Below is a small trained network, with its code and all its weights. Each question gives an input and a class and asks what happens when units are switched off, that is, made to give their printed mean instead of their output.

import numpy as np


def w(rows, s, z=0):
    codes = np.array(rows[::2]) - 128.0
    scale = np.full(codes.shape[1], s)
    scale[-1] = z or s
    return codes * scale


def norm(h):
    return h / np.sqrt((h * h).mean(-1, keepdims=True) + 1e-5)


def f(y):
    return np.maximum(y, 0)


def log_softmax(a):
    a = a - a.max(-1, keepdims=True)
    return a - np.log(np.exp(a).sum(-1, keepdims=True))


def net(x, mask):
    res = np.array(x, float).reshape(1, 3) / 4 @ E
    u = 0
    for l in range(4):
        y = f(norm(res) @ A[l][:, :-1].T + A[l][:, -1])
        res = res + np.where(mask[u : u + 16], y, B[l][:, -1]) @ B[l][:, :-1]
        u += 16
    return log_softmax(norm(res)[-1] @ U[:, :-1].T + U[:, -1])


A, B = {}, {}
E = w([
[195,176,213,41,94,139],'x0',
[213,4,175,78,214,153],'x1',
[164,43,145,123,60,2],'x2',
],0.0086)
A[0] = w([
[76,126,137,72,145,101,64],'L0N0',
[152,105,130,153,171,107,97],'L0N1',
[73,41,21,127,141,31,58],'L0N2',
[55,97,75,172,184,95,78],'L0N3',
[79,55,175,101,46,95,35],'L0N4',
[159,123,134,129,178,176,118],'L0N5',
[136,136,180,58,61,94,98],'L0N6',
[126,140,156,41,132,105,58],'L0N7',
[182,103,171,152,186,60,104],'L0N8',
[61,133,152,1,105,81,93],'L0N9',
[149,232,92,194,94,76,1],'L0N10',
[105,116,128,136,19,28,49],'L0N11',
[166,37,161,147,114,81,104],'L0N12',
[83,137,157,170,121,191,97],'L0N13',
[199,185,129,44,107,120,87],'L0N14',
[98,157,158,119,127,205,176],'L0N15',
],0.0066,0.0026)
B[0] = w([
[138,135,134,117,151,128,128],'L0N0',
[81,118,136,106,78,139,162],'L0N1',
[173,106,113,229,81,169,247],'L0N2',
[220,117,103,156,48,183,222],'L0N3',
[164,158,133,109,174,67,186],'L0N4',
[62,135,68,91,50,122,204],'L0N5',
[125,108,155,231,113,151,211],'L0N6',
[141,128,129,173,121,117,176],'L0N7',
[59,108,103,83,46,141,199],'L0N8',
[136,113,149,186,121,144,179],'L0N9',
[57,82,104,51,52,148,217],'L0N10',
[187,175,48,86,172,29,238],'L0N11',
[140,147,92,82,208,36,228],'L0N12',
[167,144,97,122,170,64,194],'L0N13',
[113,110,152,228,123,129,222],'L0N14',
[194,129,78,138,187,11,252],'L0N15',
],0.011,0.0038)
A[1] = w([
[149,67,154,102,167,175,99],'L1N0',
[130,67,158,86,155,175,23],'L1N1',
[88,62,155,110,166,141,19],'L1N2',
[109,179,132,104,211,159,84],'L1N3',
[148,112,164,222,117,171,120],'L1N4',
[196,204,248,96,90,132,63],'L1N5',
[92,79,149,116,159,141,92],'L1N6',
[131,108,85,150,126,94,174],'L1N7',
[107,146,89,153,183,194,106],'L1N8',
[145,176,120,134,187,195,107],'L1N9',
[232,137,106,49,74,170,131],'L1N10',
[53,140,142,104,77,141,8],'L1N11',
[111,108,129,133,139,158,39],'L1N12',
[109,147,125,140,142,167,22],'L1N13',
[64,101,125,149,160,88,173],'L1N14',
[136,113,150,119,120,107,19],'L1N15',
],0.013,0.0016)
B[1] = w([
[90,87,86,91,81,150,187],'L1N0',
[64,76,135,95,138,108,174],'L1N1',
[71,133,118,88,139,146,158],'L1N2',
[218,138,121,96,116,110,194],'L1N3',
[66,121,129,185,157,149,199],'L1N4',
[120,67,54,248,79,160,205],'L1N5',
[78,134,130,105,119,142,151],'L1N6',
[94,124,200,141,179,149,254],'L1N7',
[177,66,117,132,108,78,206],'L1N8',
[193,101,123,132,114,70,203],'L1N9',
[125,151,215,111,172,126,203],'L1N10',
[59,146,172,159,115,51,150],'L1N11',
[122,102,146,137,126,125,136],'L1N12',
[133,117,172,143,118,100,144],'L1N13',
[165,154,215,129,131,137,160],'L1N14',
[153,131,110,123,117,124,151],'L1N15',
],0.016,0.0064)
A[2] = w([
[231,162,74,84,113,184,70],'L2N0',
[132,182,223,129,144,207,84],'L2N1',
[98,77,91,86,206,207,66],'L2N2',
[184,120,117,111,124,99,37],'L2N3',
[149,130,53,103,110,116,20],'L2N4',
[158,162,80,142,135,174,88],'L2N5',
[132,124,103,147,125,143,12],'L2N6',
[208,125,116,100,116,97,86],'L2N7',
[101,176,112,133,181,103,88],'L2N8',
[111,183,125,108,50,146,7],'L2N9',
[162,89,112,184,77,204,68],'L2N10',
[121,209,175,143,250,177,83],'L2N11',
[141,193,148,128,114,105,92],'L2N12',
[112,156,100,163,91,113,100],'L2N13',
[135,103,95,182,142,182,38],'L2N14',
[95,241,89,136,86,160,192],'L2N15',
],0.013,0.0021)
B[2] = w([
[126,83,175,134,169,57,184],'L2N0',
[6,142,77,119,176,75,150],'L2N1',
[192,169,165,111,33,134,187],'L2N2',
[123,175,149,139,150,91,220],'L2N3',
[107,142,167,112,135,101,164],'L2N4',
[123,84,158,141,153,116,144],'L2N5',
[150,115,131,123,128,144,150],'L2N6',
[144,170,138,135,174,100,254],'L2N7',
[127,135,139,144,128,177,164],'L2N8',
[95,118,139,96,86,139,151],'L2N9',
[121,129,80,168,142,177,246],'L2N10',
[44,151,120,125,160,154,159],'L2N11',
[99,78,133,101,120,154,184],'L2N12',
[171,82,158,65,148,156,219],'L2N13',
[152,106,127,182,118,149,220],'L2N14',
[148,91,197,89,87,119,188],'L2N15',
],0.021,0.0056)
A[3] = w([
[209,129,136,125,188,150,165],'L3N0',
[94,176,130,117,193,201,58],'L3N1',
[160,89,43,199,99,199,44],'L3N2',
[158,151,75,193,163,133,157],'L3N3',
[99,108,178,39,106,150,4],'L3N4',
[166,119,79,127,148,172,105],'L3N5',
[46,215,76,116,188,173,67],'L3N6',
[138,124,76,127,111,174,99],'L3N7',
[108,160,139,10,71,186,19],'L3N8',
[82,159,185,158,134,120,102],'L3N9',
[162,153,72,110,131,14,83],'L3N10',
[110,162,82,123,116,41,104],'L3N11',
[140,132,102,174,113,142,103],'L3N12',
[140,112,85,74,142,175,221],'L3N13',
[114,138,127,133,138,133,72],'L3N14',
[127,164,78,137,120,178,56],'L3N15',
],0.013,0.0017)
B[3] = w([
[78,162,82,103,148,95,206],'L3N0',
[49,138,61,114,174,150,147],'L3N1',
[180,137,192,226,97,228,255],'L3N2',
[75,94,170,35,62,178,215],'L3N3',
[106,220,39,115,53,112,204],'L3N4',
[83,102,210,156,101,77,160],'L3N5',
[23,254,90,167,183,234,156],'L3N6',
[156,95,146,147,143,105,158],'L3N7',
[77,146,89,45,10,61,195],'L3N8',
[134,47,9,79,150,188,166],'L3N9',
[207,154,122,124,237,75,239],'L3N10',
[178,110,150,118,175,135,183],'L3N11',
[190,99,157,98,114,183,179],'L3N12',
[65,201,213,206,89,36,142],'L3N13',
[126,136,109,119,136,145,133],'L3N14',
[169,148,104,109,133,96,145],'L3N15',
],0.015,0.0084)
U = w([
[214,140,161,122,207,57,200],'0',
[172,95,189,223,77,221,213],'1',
[108,153,132,67,2,101,144],'2',
[53,178,105,140,168,191,6],'3',
],0.014,0.0023)

Each question gives the input, the list of numbers given to net, and the class t.
The units are the neurons (one row each of A and B). Each row of codes is followed by its name. A weight is (code - 128) times the scale printed after its matrix; where a second scale follows, it is the last column's (A, B and U).
mask holds one flag per neuron, layer by layer. A switched-off neuron (its flag False) gives its mean, the last column of its row in B, instead of its output. The means were averaged over made-up inputs and are rounded, as every weight is.
A unit's drop is (log p(t) with every unit on - log p(t) with that unit switched off) / (log p(t) with every unit on - log p(t) with every unit switched off).
The circuit of an input: a set's keep is (log p(t) with only the set's units on - log p(t) with every unit switched off) / (log p(t) with every unit on - log p(t) with every unit switched off). Starting from the 12 units with the biggest drops (on a tie, the unit counted first), units are removed one at a time, each time the one whose removal leaves the highest keep (on an exact tie, the one counted first), for as long as the keep stays at least 0.8.
units of the circuit, in order: the units of the circuit, biggest drop first
unit that matters most: the unit with the biggest drop
top k neurons: the k neurons with the biggest drops, biggest first
top k neurons in layer l: the k neurons of layer l with the biggest drops, biggest first
drop of u: that unit's drop, to one decimal
input [8,4,7], class 1: units of the circuit, in order	[L1N5]
input [8,8,-3], class 1: top 4 neurons	[L1N5; L0N10; L0N14; L0N7]
input [8,3,7], class 1: top 4 neurons	[L1N5; L0N6; L0N15; L0N14]
input [2,3,-3], class 3: top 2 neurons	[L0N5; L0N15]
input [0,4,-2], class 2: top 2 neurons	[L0N11; L2N2]
input [-3,2,-1], class 3: top 2 neurons	[L0N3; L1N10]
input [-1,-1,3], class 3: top 3 neurons	[L1N7; L1N8; L1N5]
input [6,7,0], class 2: top 2 neurons in layer 0	[L0N8; L0N2]
input [5,-5,5], class 0: top 2 neurons	[L0N11; L0N2]
input [0,-6,6], class 0: top 3 neurons	[L0N11; L0N4; L1N4]
input [-4,7,6], class 2: top 3 neurons	[L0N15; L0N11; L0N8]
input [-2,-1,-3], class 3: top 2 neurons	[L0N15; L1N7]
input [4,-1,3], class 1: top 2 neurons in layer 0	[L0N6; L0N15]
input [-7,5,-8], class 0: top neuron	[L0N2]
input [-2,4,-1], class 2: top 2 neurons	[L0N11; L0N15]
input [-4,4,-4], class 0: top 2 neurons in layer 0	[L0N2; L0N14]
input [8,-3,7], class 1: top 4 neurons in layer 0	[L0N6; L0N15; L0N9; L0N14]
input [4,3,0], class 1: top 2 neurons in layer 0	[L0N11; L0N15]
input [-3,8,-7], class 2: top 2 neurons in layer 0	[L0N11; L0N5]
input [-2,1,-1], class 3: unit that matters most	L1N10
input [-1,8,-7], class 2: top 2 neurons in layer 1	[L1N1; L1N0]
input [-5,-6,-4], class 2: drop of L1N5	2.1
input [-3,2,3], class 3: drop of L1N9	0.8
input [8,-7,5], class 1: drop of L1N5	2.2
